Here is a tiny trained network, its code and every weight. The questions are about switching its units off for an input and a target symbol, where a switched-off unit gives its printed mean instead of its output.

import numpy as np


def w(rows, s, z=0):
    codes = np.array(rows[::2]) - 128.0
    scale = np.full(codes.shape[1], s)
    scale[-1] = z or s
    return codes * scale


def norm(h):
    return h / np.sqrt((h * h).mean(-1, keepdims=True) + 1e-5)


def f(y):
    return np.maximum(y, 0)


def softmax(a):
    e = np.exp(a - a.max(-1, keepdims=True))
    return e / e.sum(-1, keepdims=True)


def log_softmax(a):
    a = a - a.max(-1, keepdims=True)
    return a - np.log(np.exp(a).sum(-1, keepdims=True))


def net(x, mask):
    ids = ['αβγδεζηθλμξτφψω'.index(c) for c in x.split()]
    T = len(ids)
    res = E[ids] + P[:T]
    r = norm(res)
    for j in range(3):
        rows = slice(2 * j, 2 * j + 2)
        q, k, v = (r @ M[0][rows].T for M in (Q, K, V))
        z = softmax(np.where(np.tri(T) > 0, q @ k.T / 2**0.5, -1e9)) @ v
        o = O[0][rows]
        res = res + np.where(mask[j], z, o[:, -1]) @ o[:, :-1]
    y = f(norm(res) @ A[0][:, :-1].T + A[0][:, -1])
    res = res + np.where(mask[3:11], y, B[0][:, -1]) @ B[0][:, :-1]
    return log_softmax(norm(res)[-1] @ U[:, :-1].T + U[:, -1])


Q, K, V, O, A, B = {}, {}, {}, {}, {}, {}
E = w([
[175,147,73,122,176,6,134,149,165,130],'α',
[115,67,117,177,98,197,145,143,105,163],'β',
[168,217,85,185,101,126,94,173,149,151],'γ',
[115,145,89,177,158,118,124,150,158,193],'δ',
[207,137,186,130,160,159,195,204,118,68],'ε',
[79,122,212,42,180,176,17,209,66,108],'ζ',
[149,196,50,121,119,168,231,158,145,168],'η',
[77,158,136,36,107,155,141,187,200,248],'θ',
[52,177,143,229,150,147,136,91,138,126],'λ',
[66,212,95,117,132,103,137,66,203,17],'μ',
[172,142,177,79,194,188,157,210,238,148],'ξ',
[76,147,129,219,143,95,223,134,76,199],'τ',
[118,137,96,144,87,60,125,168,46,129],'φ',
[77,203,143,126,99,122,215,219,111,211],'ψ',
[140,133,126,190,197,126,155,166,142,125],'ω',
],0.011)
P = w([
[145,107,141,117,115,119,119,107,129,110],'0',
[151,239,84,251,125,112,99,188,175,132],'1',
[116,121,132,87,146,178,146,117,75,118],'2',
[115,85,96,118,100,119,131,143,159,90],'3',
[118,169,128,171,175,71,119,217,123,127],'4',
[115,115,132,96,144,164,140,120,92,110],'5',
],0.024)
Q[0] = w([
[118,9,99,100,77,81,160,167,164,77],'H0',
[137,114,124,125,204,151,112,124,92,113],'H0',
[176,177,105,60,128,85,100,151,120,106],'H1',
[126,32,44,122,38,126,139,185,186,78],'H1',
[113,56,86,115,98,114,119,160,182,94],'H2',
[114,112,81,80,134,168,103,98,167,143],'H2',
],0.011)
K[0] = w([
[188,109,165,119,76,101,132,71,166,145],'H0',
[92,126,135,154,154,201,144,160,171,125],'H0',
[209,160,120,89,131,49,101,130,110,112],'H1',
[224,140,181,104,53,113,80,71,129,131],'H1',
[193,108,247,102,78,63,131,33,124,135],'H2',
[134,81,123,72,143,174,112,69,130,136],'H2',
],0.012)
V[0] = w([
[140,113,107,106,211,1,130,100,73,129],'H0',
[135,106,65,163,102,130,80,109,191,195],'H0',
[198,168,37,118,179,104,200,112,155,108],'H1',
[73,254,201,129,178,104,88,130,193,138],'H1',
[169,158,91,84,86,88,47,200,141,89],'H2',
[158,73,121,136,245,209,92,92,156,126],'H2',
],0.0087)
O[0] = w([
[96,219,105,120,210,217,138,153,64,186,71],'H0',
[69,101,108,80,2,165,115,105,120,169,121],'H0',
[204,152,44,64,135,30,76,167,80,176,146],'H1',
[173,217,186,178,138,157,12,140,131,123,3],'H1',
[106,121,222,204,185,129,140,90,48,199,149],'H2',
[32,93,96,114,193,109,85,172,188,124,70],'H2',
],0.0097,0.0046)
A[0] = w([
[128,205,196,109,166,113,107,205,101,174,135],'N0',
[129,137,135,99,107,127,41,164,229,77,92],'N1',
[168,243,112,243,107,130,25,209,165,210,72],'N2',
[120,103,163,129,71,106,59,41,33,170,1],'N3',
[148,177,46,55,109,161,136,140,181,184,80],'N4',
[137,143,160,205,50,84,186,161,186,125,171],'N5',
[62,117,136,69,148,93,82,197,183,190,92],'N6',
[40,89,155,176,127,11,134,157,145,118,36],'N7',
],0.011,0.0092)
B[0] = w([
[93,118,117,108,68,120,122,180,185,140,203],'N0',
[132,172,101,95,152,130,150,71,80,174,149],'N1',
[132,175,165,121,110,14,160,97,255,109,247],'N2',
[71,120,123,161,150,105,123,189,52,55,136],'N3',
[140,164,120,203,102,195,117,154,114,118,160],'N4',
[126,154,135,75,169,126,87,170,109,137,215],'N5',
[141,74,169,184,109,112,98,101,136,157,144],'N6',
[152,129,124,106,198,184,141,122,116,152,148],'N7',
],0.015,0.013)
U = w([
[157,153,161,151,94,85,142,105,182,113,236],'α',
[88,171,141,77,107,124,185,222,146,219,3],'β',
[177,129,111,96,231,109,159,199,134,102,18],'γ',
[200,102,148,75,172,160,107,101,144,190,167],'δ',
[98,190,89,48,144,135,111,96,102,123,100],'ε',
[129,151,146,144,132,127,229,97,93,188,120],'ζ',
[170,175,95,146,102,193,151,176,142,86,110],'η',
[128,119,187,56,110,158,56,152,110,116,141],'θ',
[119,119,153,147,56,159,105,101,114,183,178],'λ',
[122,128,186,169,161,169,116,114,146,68,174],'μ',
[254,106,205,77,111,164,134,152,127,99,123],'ξ',
[103,77,119,67,102,150,172,116,163,92,125],'τ',
[209,95,79,90,97,78,124,142,88,154,91],'φ',
[89,128,125,127,112,77,101,165,58,73,117],'ψ',
[111,102,83,195,165,119,90,149,138,141,121],'ω',
],0.0098,0.0047)

Each question gives the input, a string of symbols that net reads in full, and the target symbol t.
The units are the heads (2 rows each of Q, K, V and O) and the neurons (one row each of A and B). Each row of codes is followed by its name. A weight is (code - 128) times the scale printed after its matrix; where a second scale follows, it is the last column's (O, A, B and U).
mask holds one flag per unit, heads first, then neurons. A switched-off unit (its flag False) gives its mean, the last column of its rows in O or B, instead of its output. The means were averaged over made-up inputs and are rounded, as every weight is.
A unit's drop is (log p(t) with every unit on - log p(t) with that unit switched off) / (log p(t) with every unit on - log p(t) with every unit switched off).
The circuit of an input: a set's keep is (log p(t) with only the set's units on - log p(t) with every unit switched off) / (log p(t) with every unit on - log p(t) with every unit switched off). Starting from all 11 units, units are removed one at a time, each time the one whose removal leaves the highest keep (on an exact tie, the one counted first), for as long as the keep stays at least 0.8.
units of the circuit, in order: the units of the circuit, biggest drop first
unit that matters most: the unit with the biggest drop
k most important neurons: the k neurons with the biggest drops, biggest first
heads that matter: for each layer, one digit per head in row order, 1 if its drop is at least 0.15 and else 0, layers parted by /
input α τ τ τ, target β: units of the circuit, in order : H0
input ω γ ω β, target ω: units of the circuit, in order : H2; N6; H0; N2
input α τ φ β β λ, target μ: heads that matter : 010
input δ β λ β, target λ: heads that matter : 100
input α η β β, target β: heads that matter : 111
input τ ζ β λ, target η: units of the circuit, in order : H2; H0; N4
input β φ β τ η ε, target ξ: units of the circuit, in order : N2; H2; H0
input ε δ φ β θ, target α: units of the circuit, in order : N2; H1
input η η β ψ, target φ: heads that matter : 010
input λ η τ ζ, target ε: 2 most important neurons : N1; N2
input β τ δ, target ω: units of the circuit, in order : H2; N6; N2; N4
input η β φ, target ψ: units of the circuit, in order : N3; H2
input φ β ω ω, target ζ: units of the circuit, in order : H2; H0
input α λ β β δ α, target φ: unit that matters most : H1
input λ β β β, target ε: heads that matter : 011
input γ δ ψ λ, target ψ: units of the circuit, in order : H2; N3; H0
input ψ β ε, target ξ: heads that matter : 110
input β ξ η φ, target τ: heads that matter : 010
input γ τ τ η, target ψ: units of the circuit, in order : H2; N3; H0; H1
input θ η ζ φ, target θ: 3 most important neurons : N5; N2; N7
input τ τ τ μ, target η: units of the circuit, in order : N4; H0; H2
input β φ δ φ β ω, target γ: units of the circuit, in order : N2; H0
input ξ ω η η, target δ: unit that matters most : H2
input η η β μ η μ, target ε: units of the circuit, in order : N1; N2; H2
input α β ξ ξ λ ξ, target δ: heads that matter : 101
input β β ω τ μ ω, target γ: units of the circuit, in order : H0; N2
input β ω ξ, target δ: 4 most important neurons : N1; N6; N2; N5
